Small tables with named rows and columns. After each table, cells are looked up by row and column.

pom:
,nelu,pev,vaf,suken,ras,sog,sov,lepetor,sagamov,fom
zut,5.2,5.3,5.7,5.2,5.3,5.5,5.1,5.7,5.4,5.3
guf,6.0,5.1,6.0,4.6,4.7,5.6,5.6,4.3,4.4,4.9
zopefu,5.2,5.3,5.5,5.2,5.3,5.5,5.2,5.5,5.4,5.4
tagizav,5.7,5.2,5.7,4.8,4.9,5.5,5.5,4.6,4.7,5.0
nul,6.5,4.8,6.6,4.1,4.2,5.8,6.1,3.5,3.6,4.6
mol,8.4,4.2,8.6,2.3,2.6,6.7,7.1,0.8,1.2,3.5
ris,4.4,5.4,7.9,4.6,5.5,6.9,3.8,8.2,6.6,5.9
burumo,7.3,4.6,7.4,3.3,3.6,6.2,6.4,2.4,2.7,4.1

tagizav, pev => 5.2
guf, vaf => 6.0
tagizav, fom => 5.0
nul, lepetor => 3.5
burumo, pev => 4.6
guf, fom => 4.9
zut, ras => 5.3
zopefu, sagamov => 5.4
zut, suken => 5.2
ris, nelu => 4.4
zopefu, ras => 5.3
nul, sov => 6.1
zut, sog => 5.5
mol, suken => 2.3
zopefu, fom => 5.4
zut, lepetor => 5.7
ris, sog => 6.9
burumo, suken => 3.3
mol, sov => 7.1
ris, ras => 5.5

likeri:
       kegil  rufude  dodad  ginero  gom  lobog  sorube  rabil  rut
tesuk    186     149     94     148  115    145     186    145  142
pep       83      81    204     104  189    112      89    111  175
nefot    162      33    156      97  202     99      98    105  205

sorube of nefot = 98
rufude of pep = 81
dodad of nefot = 156
rufude of nefot = 33
ginero of nefot = 97
kegil of pep = 83
rabil of nefot = 105
dodad of pep = 204
Which row has the largest kegil? tesuk

vamizas =
|  | fud | gul |
|---|---|---|
| zepapen | 0.655 | 0.616 |
| bup | 0.576 | 0.058 |
| nufemur | 0.550 | 0.569 |
| mak | 0.434 | 0.247 |
| tilired | 0.570 | 0.582 |
| besola | 0.401 | 0.375 |
| lop | 0.444 | 0.227 |
| ferili | 0.477 | 0.516 |
| sipabe | 0.763 | 0.641 |
| rapun | 0.436 | 0.243 |
| rabilo | 0.600 | 0.593 |
| kaluz | 0.406 | 0.398 |

nufemur, gul -> 0.569
mak, gul -> 0.247
nufemur, fud -> 0.550
ferili, fud -> 0.477
lop, fud -> 0.444
mak, fud -> 0.434
rapun, fud -> 0.436
besola, gul -> 0.375
rabilo, fud -> 0.600
bup, fud -> 0.576
tilired, fud -> 0.570
sipabe, fud -> 0.763
ferili, gul -> 0.516
besola, fud -> 0.401

zodofed:
,gok,guba,bam,muguk,sarit,fimi,femep,sozipuf,bug,buvifog
mugume,92,77,78,79,107,63,101,143,159,97
muzupan,122,123,144,111,155,107,211,109,164,169
nekasu,79,87,48,44,95,80,125,95,110,111
fus,111,99,88,107,78,188,81,74,159,143
sovugav,170,192,107,87,32,72,113,86,129,115
zuzap,95,122,76,93,98,168,100,74,154,76
kig,115,156,118,86,143,168,116,157,132,61
fof,148,77,122,114,130,97,196,30,101,67
depa,92,87,174,43,81,117,117,40,102,80
talelom,153,196,104,101,59,62,132,128,116,85
zir,94,86,81,107,104,87,89,128,188,67
zalifi,73,110,73,26,109,67,130,105,68,152

depa, gok: 92
zalifi, muguk: 26
zir, sarit: 104
nekasu, fimi: 80
nekasu, sozipuf: 95
fof, muguk: 114
fus, fimi: 188
zir, guba: 86
Which row has the largest sarit? muzupan

gebaz =
,fabar,rig,meget,belub,raroken,purodo,siguru
suparag,170,173,153,180,173,173,40
sefotuf,170,173,158,146,173,174,205
danil,170,166,164,183,162,168,171
gezu,170,172,168,129,160,173,197
ves,170,171,169,132,157,171,199
dedisol,171,173,163,129,170,172,228
lof,170,173,158,146,173,174,209
movolu,170,172,168,128,160,173,197
fabok,170,156,173,189,168,166,107

gezu, fabar -> 170
ves, siguru -> 199
gezu, raroken -> 160
dedisol, fabar -> 171
lof, belub -> 146
fabok, purodo -> 166
lof, rig -> 173
dedisol, purodo -> 172
lof, siguru -> 209
movolu, fabar -> 170
suparag, raroken -> 173
dedisol, rig -> 173
gezu, belub -> 129
lof, purodo -> 174
gezu, siguru -> 197
danil, rig -> 166
Which row has the largest siguru? dedisol

Table sop
	tef	mamazos	mezuge	bof	lurasi	dakoso	mozaze	fudez	barazun	tigaka
mit	4638	5392	5558	5877	6458	1920	2539	4728	2171	3276
tari	5266	3901	4156	3310	1074	2822	4753	4644	2713	5309
digelez	4605	4607	4832	6036	5558	2557	3549	4873	2218	4093
kuf	4845	4368	3980	5473	5822	4269	4065	6575	3951	4483
rak	4995	4955	4984	4731	3467	4779	7201	329	1746	6074
ridet	4028	3754	4214	5818	4278	2712	4754	3356	1504	4892
mot	3369	5256	4976	4232	4082	3209	8089	5330	5536	4970
nugel	3744	6817	2981	2656	5639	3997	6041	1691	5173	6098
duzu	6522	5891	5499	4354	4615	4329	3534	5225	6116	4605

mit, mezuge -> 5558
mot, tef -> 3369
nugel, dakoso -> 3997
kuf, tef -> 4845
rak, barazun -> 1746
kuf, barazun -> 3951
mot, dakoso -> 3209

ful
fields: dimudag, vude, fiket, kitiku, kaz
ganudoz: [32.45, -19.32, 39.47, 40.64, 34.28]
fisize: [-41.25, 29.49, -44.01, -45.34, 44.08]
zelemil: [12.63, -54.36, 20.54, 28.51, -89.42]
pero: [2.32, -59.30, 6.83, 1.35, -82.35]
pobovum: [-29.31, 7.74, -38.75, -39.42, 23.93]
mudus: [-39.84, 36.21, -34.55, -56.04, 78.81]
dafogon: [13.27, -63.05, 16.63, 27.32, -92.83]

dafogon, kitiku -> 27.32
dafogon, kaz -> -92.83
ganudoz, dimudag -> 32.45
pero, vude -> -59.30
pobovum, vude -> 7.74
mudus, vude -> 36.21
dafogon, fiket -> 16.63
ganudoz, kaz -> 34.28
zelemil, dimudag -> 12.63
fisize, fiket -> -44.01
zelemil, kaz -> -89.42
pero, kitiku -> 1.35
fisize, kaz -> 44.08
mudus, kaz -> 78.81
mudus, dimudag -> -39.84
pero, dimudag -> 2.32
pobovum, dimudag -> -29.31
pobovum, kitiku -> -39.42

